Known rows:
[ 13  11 -21  18   1 -23  28   8 -38  22 -15  34  -9  25   0  28 -33 -43
   1  22  57  -5  10 -11 -22 -13  41] -> j_122
[ -8  36 -43  25  -1  22 -19  -8 -19 -12 -12 -17 -16  43  20  97 -35  -5
 -30  26   0 -16  40  17  22  11 -17] -> j_38
[-30  19 -13   8 -11  24 -26  -6  11 -10 -15 -25  -7  24  13  76  23  40
 -48  21 -15 -17  17  17  -2 -59 -23] -> j_279
[-25  15 -25   5  -7  24 -33  -5  10 -10 -23 -24 -11  23  10  72  23  34
 -48  20 -21 -15  33  14  11 -51 -25] -> j_752
[  1 -13 -19  -3   5 -24   8  14 -15  19 -29  23  -6   6 -10 -10  25 -13
 -18  16  22   3  23 -25 -24 -65  34] -> j_685
[ -3  52 -38   9  10  28  11 -14 -34  -8  15 -11 -22  50  30  50 -61  23
 -32   9   7  10  38  13  -4   9 -24] -> j_665
[  4   3  -6 -33   9 -18  27   5 -24  23 -20  28 -17  13 -21 -12   6  18
 -18  -8  44   9  13  -7 -27 -81  18] -> j_807
[ -7  41 -38  34  -2  24  -2  -8 -24  -7   9 -13 -10  40  39  59 -45   3
 -30  30  -6   1  33   5 -10  17 -10] -> j_529
[ 26  12 -27  -1 -19 -36  10   3 -43  27 -12  55 -41   8  13  36 -24 -57
  21  12  32  14  19 -17 -15   0  26] -> j_285
[ -3  -7   1  -1  -6 -22  17   9  -9  24 -22  26  -3   5  -9   1  24  -1
 -17  16  36  -2  -1 -14 -41 -78  33] -> j_437
[ 10  13 -13  19  -1 -22  32   6 -38  23 -10  32  -8  25   1  31 -33 -40
   0  22  62  -6   1  -8 -30 -17  41] -> j_755
[ -8  40 -38  34  -1  24  -1 -10 -23  -7  10 -13  -9  40  40  59 -45   2
 -30  29  -5   1  33   5 -10  17 -11] -> j_193
[ -1 -19  -7  -2 -23 -16  11 -10 -10  34 -22  31  10  -5  -9  -1   8  -3
 -24  13  36   0   6 -17 -32 -83  33] -> j_630
[  4 -20  -2 -10 -39  19   8 -10  -5 -27  27  11 -37  26  28  36 -36 -25
  53 -14  -8   7 -20 -25  23  44  25] -> j_660
[-17  26  -6   2 -34  13 -20 -13   3   1  16  -1 -30  10  48  49  24  38
 -28  19 -40  20  10   2 -37 -45 -29] -> j_941
[-15 -39  -2 -12 -14  26  13   6  11 -47  33 -11  21  19   4  -5  26  36
  19   3 -16 -13 -23 -24  11 -28  50] -> j_899
[  3 -13 -22  -9   1 -24   5  12 -14  21 -36  25  -8   3 -14 -11  24 -13
 -15  13  19   3  29 -22 -18 -64  30] -> j_809
[ -3  -7  -3  -2  -4 -22  16  10 -11  24 -23  25  -3   5  -8   0  23  -3
 -17  16  34  -1   3 -15 -38 -76  32] -> j_702
[-17 -45   1 -17 -16  31   4   0  23 -32   2 -20  -4  21   1 -12   9  19
  16 -14 -20  -5  -8 -31  22 -21  30] -> j_303
[ 35 -28 -45  -1 -53 -11  36  25  -2 -23 -24 -45 -22  69  66  36 -25  -1
 -32   3   7  45   4  36  -2 -57  72] -> j_423

Facts:
j_102 {plama=j_925, dibusul=liplubu, pidur=c}
j_103 {dibusul=liplubu, pidur=c}
j_122 {plama=j_626, dibusul=drusker, pidur=a}
j_125 {plama=j_899, j_206, dibusul=liplubu, pidur=a}
j_131 {plama=j_510, dibusul=liplubu, pidur=b}
j_174 {plama=j_683, dibusul=liplubu, pidur=a}
j_193 {plama=j_755, dibusul=drusker, pidur=c}
j_206 {plama=j_605, j_125, dibusul=drusker, pidur=b}
j_207 {plama=j_761, j_56, j_57, dibusul=liplubu, pidur=b}
j_209 {plama=j_131, dibusul=liplubu, pidur=b}
j_247 {plama=j_925, dibusul=liplubu, pidur=c}
j_25 {plama=j_329, dibusul=liplubu, pidur=b}
j_256 {plama=j_122, dibusul=liplubu, pidur=a}
j_258 {plama=j_630, j_957, dibusul=drusker, pidur=a}
j_26 {dibusul=liplubu, pidur=c}
j_265 {plama=j_825, dibusul=liplubu, pidur=a}
j_279 {plama=j_881, dibusul=liplubu, pidur=c}
j_28 {plama=j_975, dibusul=liplubu, pidur=b}
j_281 {plama=j_174, dibusul=liplubu, pidur=a}
j_285 {plama=j_943, j_81, dibusul=drusker, pidur=a}
j_299 {plama=j_668, dibusul=drusker, pidur=b}
j_303 {plama=j_25, dibusul=liplubu, pidur=b}
j_329 {plama=j_25, dibusul=liplubu, pidur=b}
j_330 {dibusul=drusker, pidur=c}
j_333 {dibusul=drusker, pidur=a}
j_34 {dibusul=liplubu, pidur=a}
j_345 {dibusul=drusker, pidur=b}
j_359 {plama=j_437, dibusul=drusker, pidur=b}
j_38 {plama=j_279, j_881, j_26, dibusul=drusker, pidur=c}
j_388 {plama=j_34, j_541, j_919, j_957, dibusul=drusker, pidur=a}
j_41 {dibusul=drusker, pidur=c}
j_420 {plama=j_437, dibusul=liplubu, pidur=a}
j_426 {plama=j_265, j_825, j_852, dibusul=liplubu, pidur=a}
j_437 {dibusul=liplubu, pidur=a}
j_458 {dibusul=liplubu, pidur=a}
j_459 {plama=j_103, dibusul=drusker, pidur=c}
j_461 {plama=j_131, dibusul=liplubu, pidur=a}
j_466 {dibusul=liplubu, pidur=a}
j_490 {plama=j_899, dibusul=drusker, pidur=b}
j_491 {plama=j_299, dibusul=drusker, pidur=b}
j_499 {plama=j_510, dibusul=liplubu, pidur=a}
j_510 {dibusul=drusker, pidur=a}
j_529 {plama=j_655, dibusul=drusker, pidur=c}
j_531 {plama=j_825, dibusul=drusker, pidur=c}
j_535 {plama=j_609, dibusul=drusker, pidur=b}
j_541 {dibusul=liplubu, pidur=c}
j_550 {dibusul=drusker, pidur=c}
j_56 {plama=j_57, dibusul=drusker, pidur=b}
j_564 {plama=j_683, dibusul=drusker, pidur=b}
j_57 {dibusul=liplubu, pidur=b}
j_581 {plama=j_910, dibusul=liplubu, pidur=c}
j_605 {plama=j_490, dibusul=liplubu, pidur=b}
j_609 {plama=j_535, dibusul=liplubu, pidur=c}
j_619 {plama=j_752, dibusul=drusker, pidur=b}
j_626 {dibusul=liplubu, pidur=a}
j_63 {plama=j_760, j_550, dibusul=liplubu, pidur=c}
j_630 {dibusul=liplubu, pidur=a}
j_638 {dibusul=drusker, pidur=a}
j_650 {plama=j_942, dibusul=drusker, pidur=a}
j_655 {dibusul=liplubu, pidur=c}
j_660 {plama=j_943, j_941, j_81, dibusul=drusker, pidur=b}
j_665 {plama=j_807, dibusul=drusker, pidur=c}
j_667 {plama=j_930, dibusul=liplubu, pidur=c}
j_668 {plama=j_885, dibusul=liplubu, pidur=b}
j_683 {plama=j_976, dibusul=liplubu, pidur=b}
j_685 {plama=j_968, dibusul=liplubu, pidur=a}
j_702 {dibusul=liplubu, pidur=a}
j_703 {dibusul=liplubu, pidur=c}
j_704 {plama=j_34, j_979, dibusul=liplubu, pidur=c}
j_705 {plama=j_825, j_852, dibusul=liplubu, pidur=a}
j_721 {plama=j_891, dibusul=liplubu, pidur=b}
j_752 {plama=j_279, j_881, j_103, dibusul=liplubu, pidur=c}
j_755 {dibusul=drusker, pidur=a}
j_760 {dibusul=liplubu, pidur=c}
j_761 {dibusul=drusker, pidur=c}
j_787 {plama=j_458, dibusul=drusker, pidur=a}
j_803 {plama=j_660, dibusul=liplubu, pidur=a}
j_807 {plama=j_564, dibusul=liplubu, pidur=a}
j_809 {plama=j_702, j_330, dibusul=liplubu, pidur=a}
j_81 {plama=j_943, dibusul=drusker, pidur=b}
j_825 {dibusul=liplubu, pidur=c}
j_830 {dibusul=liplubu, pidur=a}
j_837 {dibusul=liplubu, pidur=b}
j_849 {plama=j_704, dibusul=drusker, pidur=a}
j_852 {plama=j_705, dibusul=liplubu, pidur=b}
j_872 {plama=j_90, j_333, dibusul=drusker, pidur=b}
j_881 {plama=j_619, dibusul=liplubu, pidur=b}
j_885 {dibusul=liplubu, pidur=b}
j_891 {plama=j_466, j_968, dibusul=liplubu, pidur=a}
j_899 {plama=j_125, dibusul=liplubu, pidur=b}
j_90 {dibusul=liplubu, pidur=c}
j_904 {dibusul=drusker, pidur=a}
j_909 {plama=j_807, dibusul=drusker, pidur=a}
j_910 {plama=j_247, dibusul=liplubu, pidur=c}
j_917 {dibusul=liplubu, pidur=b}
j_919 {plama=j_541, j_979, dibusul=liplubu, pidur=a}
j_925 {plama=j_581, j_247, dibusul=liplubu, pidur=c}
j_930 {plama=j_917, dibusul=liplubu, pidur=c}
j_941 {dibusul=liplubu, pidur=c}
j_942 {dibusul=drusker, pidur=b}
j_943 {plama=j_638, dibusul=liplubu, pidur=b}
j_957 {dibusul=liplubu, pidur=a}
j_965 {plama=j_459, dibusul=liplubu, pidur=c}
j_968 {dibusul=liplubu, pidur=a}
j_975 {dibusul=liplubu, pidur=b}
j_976 {plama=j_683, dibusul=drusker, pidur=c}
j_979 {plama=j_704, j_34, j_458, j_388, dibusul=liplubu, pidur=a}

Rows:
No name comes twice in this set of rows, the named rows included.
[  1 -19 -17   8 -10  26  27   2 -16 -49  44  -2  15  38  13  25 -32  -2
  36  10   9 -18 -21 -19  24  33  58]	j_490
[  1 -10 -10  -7  -4 -22  10  10 -12  24 -30  27  -6   3 -11  -4  22  -7
 -16  13  29  -1  14 -17 -29 -71  31]	j_830
[-24 -40  23  -9 -20  32  18  -2  26 -30  17 -19   1  24   7  -3  10  29
  13  -9  -4  -9 -37 -24   0 -34  35]	j_57
[ 16  -3 -16  -9 -10 -23   1  19   8  30 -72  21   2  -5 -16 -27  12   2
   9  14  15  -6  42   5 -33 -42  28]	j_426
[  8  13 -13  25   2 -22  36   9 -39  20  -4  32  -6  28   3  31 -28 -42
  -2  28  63  -8  -4 -13 -33 -20  46]	j_510
[-40  13  -4  32   1  29  -8  -7  18   7  -9 -37 -22  33  38  25   5  20
 -64  21 -25  12  16 -19 -35 -50 -25]	j_247
[-23  17 -26   7  -5  23 -28  -5   7  -9 -16 -24 -10  22  17  55  18  35
 -48  21 -26  -8  35   8   1 -47 -22]	j_965
[ -6  55 -28  10   9  29  18 -17 -35  -6  21 -11 -21  51  31  54 -61  28
 -33   9  13   8  26  16 -12   2 -24]	j_976
[ -1  -7   2 -23   0  38  41 -11 -15 -32  30  -8 -20  53   1  13 -66  12
  28 -30  30  -3 -19 -11  29  22  25]	j_564
[-20 -42  12 -12 -20  31  11  -1  26 -30  10 -18  -1  23   4  -7  10  24
  13 -11 -11  -8 -24 -27  10 -28  32]	j_25

The same things again, as new rows of numbers:
Known rows:
[  0   9  23  -4 -19 -16  24 -21  18 -31  12 -12   3  -4 -19  -6   1  -5
  39 -34   2  16 -13  19  27 -24  -8  -6   5  -1 -10  -5  -4  -1  11  12
  -5] -> j_787
[-14 -23  12  -2   8   3   1 -14 -12  31 -12  -8 -15 -11  -8  -5   7   3
  24  -1   0   3 -12 -13  27   1  -1 -54  12   0  19  -7  29  10 -10   3
 -54] -> j_81
[  4   6  21  -6  -2 -20  13  -3  17 -15   3 -13  17  10   2  -1  -7  -6
   4 -13   1  18 -18  12  39  -6 -25  -9   4  -5  -4   1   3   1   0   5
  10] -> j_122
[ 11   1 -15   3   8 -11   1  21   5 -15  17 -10  37  25  23  -1 -16  -5
 -28  28  -8   2 -19   6  -2  -6 -21  17  17  -2 -16  14  -1  12   7   5
  50] -> j_626
[-14 -32   7  14 -17  14  -9  15   0  18 -37 -15 -32 -19   3   1  23   2
   8  12   8   5   0  -7  30  -5 -51 -52  -2   1  13 -30  19   6 -12   4
 -54] -> j_299
[ -7 -32   8 -22  16  10  13 -16 -35  11 -10  14 -11   3  21  24 -35   2
 -10 -32  -7  -6  25  -2 -20  -3 -10  47 -40   1 -16  -4  -5  -6   1   2
  17] -> j_609
[ 27   9   3 -19  27 -12  -1  -4   3  -5   3 -11 -24   8 -52  15  13  -5
  45  28 -12 -11   8 -22  13  11  22 -17  13  -2 -19 -20 -25  13 -10  18
  -3] -> j_423
[  9   7 -13   2   2 -11   6  11   6 -16  16  -4  28  13   4  -4 -14  -2
   0  19  -3   1 -13   6 -10 -19 -15  14  14  -2 -18   9  -4   6  11  -4
  45] -> j_830
[ -5 -20  16   5  -8  10 -16  -8   2  23 -18 -10 -18  -7  -1  -1  25  -1
  26   7   2   4   4  -4  30  12 -15 -52   3   2  15  -9  23  11  -6   7
 -55] -> j_619
[  0  13  -5  -8   6   8  -5  -8 -11   0  -7  19 -10  -1  15   9 -11   2
 -27 -17   0  -7  27  -3 -17  17  15  38 -25   1   1  -2 -15 -18  -7 -12
  10] -> j_703
[ -9  -1  15 -18  -1 -24  25 -11  -4 -15  17 -17  25  10   3 -11 -11  -4
  14   3   8  13 -27   7  39  -8 -13  -7  13  -6  -4  -6  13   8  -2  -1
   1] -> j_638
[ -8 -41 -25  23  -5  21 -20  38 -12  24 -23  -9 -16  -2  19   3  18   2
 -23  57   3  -9   1 -14 -10  -1 -51 -25   9   1   2 -10   9  16  -7   0
  -8] -> j_885
[  8 -17  -9  22  -1  14 -27  15  12  28 -11   6 -10 -10  -6  -3  17   2
  10  19  -6  -6  11 -15 -23   3  -3 -35  12   4   8   6  10   3   6  -9
  -7] -> j_303
[  4  17   2 -13   0   8 -15  -7   4   2 -16  20   0  -6  12   8 -14  -2
 -18 -18   4  -5  31  -8 -19  19   1  39 -38   1  -1   0 -11 -24  -2 -11
  27] -> j_965
[  3   9  22  -5 -12 -16  22 -23  19 -30  10 -13  11  -4 -15  -5   5  -6
  40 -32   5  15 -12  18  28 -23  -5  -3   6  -1 -16  -5  -2  -4  11  12
  -5] -> j_258
[-14 -24  11  12 -10   9  -1  -7  -1  20 -15 -11 -32 -18 -19  -1  27   5
  21  -6  -2   5  -8  -2  20  -5   3 -55   6   2  15 -13  16   5  -7  10
 -64] -> j_564
[ -5  28  -6  -4  -7   3  -3  -4   2  -6  -8  22 -17 -11  -5   4 -14   4
  -7 -31   9  -8  27  -9 -24  11  29  35 -27  -1   2  -5 -18 -30  -3 -19
  12] -> j_102
[  6   0 -14   7  -1 -11  12  12   7 -18  18  -4  21   7  -7  -5 -15   0
  -8  -2  -4   2 -18   6 -17 -22 -10  13  19  -2 -19   8 -13   3  15  -6
  44] -> j_174
[ -3  19  31 -24  -8  -1   0 -28   8  -4 -23   9 -22 -10   4   7  -3  -2
   5 -53  11   7  35  -1  26  26   1  12 -45   1   9 -13  -1 -30 -12  -2
 -28] -> j_38
[  6  -4  -8  -2  13 -21  11   2   9  -6  14   3  36   2   1  -7 -28  -2
   4  -3   0   2 -17  -7 -16 -20 -10  11  14  -6 -12  12  -1   2  13 -25
  64] -> j_803

Rows:
No name comes twice in this set of rows, the named rows included.
[-15 -37   8  17 -18  10  -9  10   9  20 -43  -8 -36 -26  -4   2  20   2
  17  -4   8   6  -1 -11  23  -6 -48 -56  -2   0  12 -26  15  -5  -8  -8
 -50]	j_491
[ -1  14  19 -10 -10 -19  20  -9  14 -23   9 -16  13   2  -7  -9  -2  -6
  26 -17   6  15 -19  15  33 -17 -14  -7   8  -3  -9  -4   2  -3   2   2
  -1]	j_904
[ -4 -14  20  -9  -2  11 -11 -18  -8  22  -5 -17   2  -2   5 -10  40  -5
  59  32  13  -2  11  -6  31  18 -15 -43  -3   6   9 -15  34  26  -4  18
 -66]	j_942
[ -3  31  28 -20   5  -1   3 -16  -5  -1   5   4 -18  15  14  13   2   2
 -29 -34  -7   7   8  14  42  34  35  22 -25   1  18   9  -6 -10 -22  20
 -40]	j_330
[ -2 -19 -16  11  15  12 -15   8 -16  35  10  -2   1   6   6  -8  17   2
   0  38  -8 -15  -5 -12 -17  12  17 -23  23   5   9   9  20  27  -2   6
 -16]	j_917
[ -2  14  -3 -11  -1  14   2  -6 -21 -11   8   8 -10   7  12  10   3   3
 -18   7  -2 -10  24  12 -15  15  23  50 -23   4  -8  -3 -17  -6  -5  14
  -3]	j_541
[ -6 -40 -24  26  -7  19 -24  34   0  23 -25  -5 -17  -9  12   5  15   4
 -14  38   0  -8   1 -15 -18  -3 -49 -27   5   1   2 -13   8  10  -3  -7
  -4]	j_668
[ 18  15  -9   4  16 -14   3  16   3 -10  31  -6  36  37  15   2 -12  -3
 -38  29 -19   5 -27  12   1  -1  11  21  29   0  -6  36  -5  21   5  10
  41]	j_702
[ -1   8  20  -3 -12 -22  22 -15  20 -22   3 -11   1 -12 -23  -6 -10  -3
  26 -37   5  16 -22  10  23 -25  -9 -16   8  -4  -3  -6  -2 -12   8  -6
   1]	j_909
[  0  21  -3 -18  11   5  -3 -13 -11   3   1  19   4   2   4   4 -20   3
 -17 -11   4 -10  22  -8 -18  22  37  38 -22   0   7   6  -7 -11  -6 -11
  17]	j_930

Now the same things, written a new way:
Known rows:
[-33  10 -21 -16 -27  28  25  35  -9   2   7 -23  27 -11   0  -8   0   9
 -17 -10 -29  -6  -9   8  62 -12] -> j_299
[ -9 -20  27  16  28  37 -32  -8 -22  11   1  23 -13  14  -7  -1 -36 -10
  27   4   8  11  -3 -27 -67 -20] -> j_891
[ -2  -5  11  -4  30  24 -23 -12  -3   9 -27  -6 -16  31  19 -11 -48 -12
  34   4  18  25  13 -28 -42 -48] -> j_705
[  4  17 -32   3   9 -15  -5   4 -16  18 -26 -26   0 -11  14  43 -27   3
 -13 -11  19  36  17  -1  16  -2] -> j_852
[  2  -1  15  14  16  22 -21 -14   2  -6  -8  15 -12  14  -4 -10 -49 -16
  43   1  -2  10   2 -31 -58 -19] -> j_420
[ -8 -19  33  17  -2  20  -9 -24 -32  27  -2  19  -5 -62   7  56  24  12
 -23  -3  64  24 -21  10  16  43] -> j_57
[-27 -14  39 -39 -32  61  13  -6  35  -8   3   2  10  16   1 -57  20 -18
  32  11  -5 -23 -38 -22  -4 -36] -> j_787
[ 37  27 -24  28  -2 -42 -31 -20  10  -4   8 -26 -10 -14 -14  -7 -24   4
 -28  11  -7   1   8   8  14  69] -> j_581
[-22   4  12 -23 -41   7  44   5   8 -14  10   2  19 -27  18   4  51   3
  -5  -9   2  -7 -23   5  64   6] -> j_345
[  6 -28  -6 -10   5   7 -13   0  21 -21 -16   3 -28  23   6   2  33 -31
  50 -26  29   6 -35 -81 -62 -27] -> j_919
[-30  16 -37  -9 -21  47  54  15 -15   3   4 -16  11 -33 -21 -13  21  -7
 -35 -17 -45  -9  20  21  49 -12] -> j_564
[ 36  14 -21  22  28 -88   3   5  -2  -7   2   2  -9   9  12  18   4   7
 -17   2 -11  -1  31  23  -1  17] -> j_103
[ 12  15 -22  -1 -18  -8  -8  -8  12   2 -19  -8 -12 -35   1  45  16  -7
   3 -20  38  25  -2  -2  11  26] -> j_721
[-26   1  49 -27 -35  61  13 -18  37 -11   4   3  17  16   1 -54 -30  -5
  30  24 -21 -17 -12   4   5 -39] -> j_258
[  0 -12  10  23  21   4 -14 -10 -10 -12  -7  40 -10  17  11   2 -18 -14
  44 -12   2  19  -9 -41 -53 -30] -> j_458
[  2  35 -12   3   6  -5  -8   3  13  11  -1  -4   5 -28   3  54 -28   8
 -11  16  13  18  33  55   4  11] -> j_207
[-38  -1  -7 -17 -22  40  29  34 -33  22   8 -34  26 -13   7   2   5  20
 -36   4 -15  -1 -18   6  60  -4] -> j_619
[-39 -17  30 -15  -8  29  38  23   4 -15  26  32  24  38  21 -32   4  -1
  34  16 -42 -22 -13  -9 -26 -57] -> j_333
[ 36  33 -50  29  -5 -68 -28  24  21 -11  26 -21  -2  14 -15  19 -10  -9
 -28  10 -40  -1  -2  17 -30  71] -> j_247
[  4  14 -19  19   5 -23  -1  -3 -22  -5  -9  15   1 -31  14  50 -21   6
  -6 -11  -1  24  13   7  22  14] -> j_917

Rows:
No name comes twice in this set of rows, the named rows included.
[ 11  21 -42   7   3  29  18 -35  17   2 -30 -11 -31 -65 -27  41  50 -25
 -19 -32  18  20  32   7  -9   6]	j_683

The same things again, as new rows of numbers:
Known rows:
[-17   4  36  22  40 -51  18   0 -13   6  17   0  -4  -2] -> j_904
[-13   3  39  21  40 -55  12  -2 -12   6  15   0   3   0] -> j_755
[ -3  13  10   8   0 -76  38 -10 -11   1 -16  -7 -26  25] -> j_174
[-13   3  39  21  41 -56  11  -2 -12   6  15   0   6   1] -> j_333
[ 13  15   9   5  20 -66  24 -18 -24   4 -14   1   7  22] -> j_437
[-14   0  25  26  42 -55  32  11  -9   7  29   3  -4   4] -> j_258
[-13  -1  22  26  45 -60  33  14  -7   7  32   4   1   8] -> j_388
[ 12  13  10  13  29 -33  35  -5 -42   4 -19   3 -24  34] -> j_705
[ 30  -3 -18 -23 -31 -12 -37   8  -4 -12 -13  18 -35 -21] -> j_881
[ 38  -8  15   6 -32  17 -38  30  23   4  15  17 -24 -45] -> j_490
[  6 -14  17   9 -32   1 -29  36  46  -7   5  10 -53 -36] -> j_564
[ 41   2 -17  -9 -32   6 -24  12  18  -5 -20  18 -26 -20] -> j_25
[ 35   4 -21  -8 -33  12 -15  14  16  -4 -18  18 -39 -25] -> j_303
[ 40   2 -16  -9 -33   2 -26  12  18  -6 -21  18 -22 -18] -> j_975
[-20  -9 -22 -30 -11  44 -15 -22 -22  -9   4 -19  28  18] -> j_279
[-10  -6 -19 -16 -12  55  -7 -18   1  -2  -4 -19  46  21] -> j_655
[-20  -4 -24 -11   9  64   3 -25   9  -7  -7 -19  46   9] -> j_581
[-17  -4 -24 -13 -14  69   6 -16  -3  -1   1 -19  27  14] -> j_63
[-31 -17  12   1  10  67 -23  -4  15   0  23 -20  50  -1] -> j_761
[  5  15  19 -27  -6  28  13  16  14  -7  12   4  19   5] -> j_423

Rows:
No name comes twice in this set of rows, the named rows included.
[-68   4  37  14  37 -55   7  -1  -9  11  12   5   6   5]	j_638
[ 45   4 -18  -6 -32   7 -22  10  20  -4 -20  18 -23 -26]	j_131
[ 36  -8  14   8 -34  18 -36  28  21   5  16  16 -29 -47]	j_206
[-19  -9 -22 -28 -11  43 -16 -22 -18  -8   3 -19  34  19]	j_26
[ 45  -2 -12  -3 -24  30 -24  25   2  -5 -29  21 -41  -3]	j_852
[-48 -19  12   3  -9  61  -6   7  24  -3  24 -26  10  -1]	j_665
[ -5 -11 -33 -12  -8  47   5  -3   6  -2  10 -16  51  32]	j_704
[-44 -21   8 -12  10  56 -24  -5  -7  -7  35 -20  28  -5]	j_459
[-18  -3 -22 -11  10  63  -3 -25  11  -7  -9 -19  49  10]	j_247
[-49  19   3   0  16 -57  33 -16 -24  11 -12   4 -12  19]	j_803
[-76   7  33  16  36 -44  22   2 -12  13  18   4 -15  -2]	j_285

